Look-ups in named tables: a row name and a column name give one cell, copied from the table.

befe.csv
,meremop,bekon,pirukub
ruk,2.93,9.50,2.89
bomaza,2.68,1.04,2.25
gogure,2.46,0.58,1.64
sovage,2.47,-1.31,2.48
rebogal,2.46,-1.21,2.49
gazuta,2.64,2.68,2.64
teg,2.86,-1.54,1.88
vomo,2.48,-0.77,2.50
vez,3.48,-5.03,3.09
rutogip,3.04,-4.62,1.92
tekim,3.06,2.14,3.37

What is the meremop of rebogal in befe?
2.46
What is the bekon of rebogal in befe?
-1.21
What is the bekon of rutogip in befe?
-4.62
What is the bekon of gogure in befe?
0.58
What is the pirukub of gazuta in befe?
2.64
What is the meremop of rutogip in befe?
3.04
What is the bekon of sovage in befe?
-1.31
What is the pirukub of gogure in befe?
1.64
What is the pirukub of rebogal in befe?
2.49
What is the bekon of teg in befe?
-1.54
What is the meremop of vez in befe?
3.48
What is the bekon of ruk in befe?
9.50
What is the meremop of gazuta in befe?
2.64

rilebo:
,nibadad,nav
dodeti,188,199
nukaver,180,70
sule,126,80
suzo,162,103
gul,96,124
fid,123,54
rubilu,214,177
kos,145,196
fizuzud,221,181
veg,119,53
vigofi,157,113
gimuno,183,158
tob,242,150

What is the nav of dodeti in rilebo? 199
What is the nav of gul in rilebo? 124
What is the nav of vigofi in rilebo? 113
What is the nav of kos in rilebo? 196
What is the nibadad of kos in rilebo? 145
What is the nibadad of rubilu in rilebo? 214
What is the nibadad of tob in rilebo? 242
What is the nibadad of sule in rilebo? 126
What is the nav of fizuzud in rilebo? 181
What is the nibadad of veg in rilebo? 119
What is the nav of gimuno in rilebo? 158
What is the nibadad of dodeti in rilebo? 188
What is the nibadad of gimuno in rilebo? 183
What is the nav of suzo in rilebo? 103
What is the nibadad of suzo in rilebo? 162
What is the nav of fid in rilebo? 54
What is the nav of sule in rilebo? 80
What is the nibadad of nukaver in rilebo? 180
Which row has the largest nibadad? tob

kode:
,romi,fav,mab,sekeku,nasaf
mero,69,70,72,62,71
dekubis,83,17,99,57,47
leg,71,70,71,47,76
tolut,69,63,66,68,67
mov,69,63,66,68,67
lur,75,41,76,61,59
dasit,73,47,72,63,61
fikun,79,30,86,59,54
vigud,71,56,68,66,64

What is the fav of dasit in kode?
47
What is the fav of lur in kode?
41
What is the mab of mov in kode?
66
What is the sekeku of lur in kode?
61
What is the mab of tolut in kode?
66
What is the mab of lur in kode?
76
What is the mab of mero in kode?
72
What is the fav of vigud in kode?
56
What is the mab of leg in kode?
71
What is the fav of tolut in kode?
63
What is the sekeku of fikun in kode?
59
What is the romi of dasit in kode?
73
What is the mab of vigud in kode?
68
What is the romi of dekubis in kode?
83
What is the nasaf of mero in kode?
71
What is the sekeku of leg in kode?
47
What is the sekeku of vigud in kode?
66
What is the romi of leg in kode?
71
What is the fav of dekubis in kode?
17
What is the sekeku of mero in kode?
62

lanunen:
         zeru  sumepir  fuz  barif  silugi
gavi       52       90  179    129     100
mus       192      119   38    118     132
feniv     225      137  177    141     143
teb       100      116   63    117     124
sudi      150      104   81     69     165
bod       106      153  187     93     132
mezu       70       99  170    144     108
dubora    254      158  115    125     129
mopebap   148      148  154     99     120
rus        51      190  205    117     126
zivek     248      132   84    116     157
luk       169      152  160    141     148
lep        94      100  155    166     173

What is the barif of luk in lanunen?
141
What is the silugi of luk in lanunen?
148
What is the fuz of mus in lanunen?
38
What is the zeru of sudi in lanunen?
150
What is the fuz of teb in lanunen?
63
What is the fuz of lep in lanunen?
155
What is the barif of feniv in lanunen?
141
What is the barif of bod in lanunen?
93
What is the silugi of lep in lanunen?
173
What is the barif of mopebap in lanunen?
99
What is the barif of gavi in lanunen?
129
What is the zeru of teb in lanunen?
100
What is the silugi of bod in lanunen?
132
What is the zeru of mopebap in lanunen?
148

tinukiz:
|  | lop | zizaru | bas | tevi | lak | vil | rop | fega | luz |
|---|---|---|---|---|---|---|---|---|---|
| vetupiz | 70 | 195 | 59 | 84 | 48 | 208 | 87 | 71 | 108 |
| gon | 64 | 91 | 88 | 69 | 97 | 99 | 78 | 86 | 70 |
| sof | 111 | 146 | 59 | 112 | 43 | 140 | 104 | 76 | 126 |
| tedu | 72 | 195 | 58 | 83 | 44 | 208 | 87 | 70 | 107 |
| dit | 54 | 169 | 68 | 69 | 67 | 188 | 76 | 78 | 88 |
| redaz | 67 | 193 | 55 | 86 | 48 | 208 | 86 | 72 | 109 |
| doferu | 102 | 72 | 87 | 99 | 82 | 61 | 91 | 85 | 93 |
| ked | 54 | 192 | 62 | 78 | 54 | 208 | 80 | 73 | 93 |

tedu, bas -> 58
dit, luz -> 88
redaz, bas -> 55
dit, rop -> 76
ked, lak -> 54
vetupiz, lop -> 70
dit, tevi -> 69
tedu, lak -> 44
tedu, tevi -> 83
Which row has the largest luz? sof

napozo:
          mez   kis  pilav  navid  pevutor  toferu   fab  boni
mak       0.2  -0.3    0.2    0.5      0.4     0.0  -0.7  -0.9
kaz      -0.5   0.8   -0.5   -0.9      0.5    -1.0  -0.9  -0.9
lon       0.2  -0.4   -0.5   -1.0     -0.7    -0.8  -0.7  -0.2
remibem  -0.9   0.5   -0.9   -0.2      0.1     0.5   0.0  -0.3

mez of remibem is -0.9
kis of remibem is 0.5
boni of remibem is -0.3
navid of kaz is -0.9
mez of mak is 0.2
pilav of remibem is -0.9

Table sokov
|  | mev | gokomep | nem | kerasi |
|---|---|---|---|---|
| zapu | 87 | 14 | 131 | 187 |
| por | 132 | 80 | 158 | 203 |
| ranu | 98 | 76 | 125 | 119 |
| milosi | 188 | 238 | 135 | 119 |
| regu | 146 | 155 | 161 | 180 |
| sapev | 139 | 118 | 115 | 135 |

zapu, mev => 87
por, gokomep => 80
por, mev => 132
sapev, nem => 115
sapev, gokomep => 118
regu, mev => 146
Which row has the largest gokomep? milosi

fepinev
|  | pagud | koguka | nesiz | kuzud | namafat | naz | mado | tis | fotofid | loluto |
|---|---|---|---|---|---|---|---|---|---|---|
| tek | 102 | 105 | 104 | 110 | 97 | 123 | 114 | 104 | 120 | 133 |
| pife | 27 | 127 | 135 | 111 | 117 | 200 | 113 | 152 | 110 | 141 |
| lumip | 110 | 99 | 121 | 125 | 94 | 101 | 110 | 89 | 129 | 105 |
| tomu | 102 | 105 | 109 | 116 | 99 | 123 | 123 | 106 | 125 | 123 |
| bizi | 76 | 113 | 142 | 97 | 96 | 161 | 83 | 103 | 91 | 128 |
| kop | 130 | 119 | 105 | 156 | 103 | 102 | 148 | 112 | 157 | 100 |
| pab | 87 | 106 | 142 | 109 | 101 | 127 | 102 | 83 | 101 | 101 |
| gar | 153 | 120 | 136 | 144 | 96 | 110 | 109 | 101 | 131 | 90 |

pagud of gar = 153
nesiz of bizi = 142
loluto of pife = 141
fotofid of tomu = 125
namafat of gar = 96
pagud of tek = 102
mado of bizi = 83
namafat of tomu = 99
mado of gar = 109

Table fepagub
|  | gazugoz | fubonag |
|---|---|---|
| kal | 67 | 74 |
| kopop | 65 | 20 |
| vivuvo | 67 | 55 |
| fom | 65 | 59 |
| falona | 67 | 67 |
| riragep | 66 | 66 |
| gom | 65 | 63 |

fubonag of kopop is 20
fubonag of kal is 74
fubonag of riragep is 66
gazugoz of gom is 65
gazugoz of falona is 67
fubonag of gom is 63
gazugoz of riragep is 66

Table vasato
	lami	rikezem	relemaf	kal	kif	sebolun	napuz	mube	samabep	bib
zoveb	0.81	0.53	0.53	0.21	0.33	0.51	0.47	0.33	0.31	0.45
bal	0.23	0.31	0.34	0.48	0.54	0.41	0.18	0.61	0.37	0.34
lukiri	0.62	0.36	0.36	0.36	0.30	0.58	0.36	0.46	0.31	0.34
nanupu	0.58	0.51	0.50	0.19	0.52	0.49	0.38	0.36	0.23	0.40
zavi	0.70	0.42	0.50	0.28	0.45	0.47	0.37	0.28	0.22	0.35
pil	0.13	0.47	0.47	0.44	0.75	0.15	0.30	0.38	0.32	0.40
dezunel	0.83	0.38	0.41	0.22	0.34	0.72	0.38	0.37	0.15	0.31
nid	0.69	0.29	0.37	0.33	0.25	0.56	0.34	0.38	0.33	0.31
pepugel	0.30	0.35	0.37	0.32	0.48	0.44	0.22	0.54	0.36	0.34
tet	0.47	0.23	0.39	0.42	0.44	0.39	0.31	0.35	0.33	0.28

What is the bib of pepugel in vasato? 0.34
What is the relemaf of pepugel in vasato? 0.37
What is the bib of zavi in vasato? 0.35
What is the napuz of pepugel in vasato? 0.22
What is the lami of zoveb in vasato? 0.81
What is the napuz of bal in vasato? 0.18
What is the kal of nanupu in vasato? 0.19
What is the napuz of pil in vasato? 0.30
What is the rikezem of bal in vasato? 0.31
What is the bib of tet in vasato? 0.28
What is the bib of pil in vasato? 0.40
What is the samabep of zavi in vasato? 0.22
What is the kal of tet in vasato? 0.42
What is the kif of bal in vasato? 0.54
What is the relemaf of nid in vasato? 0.37

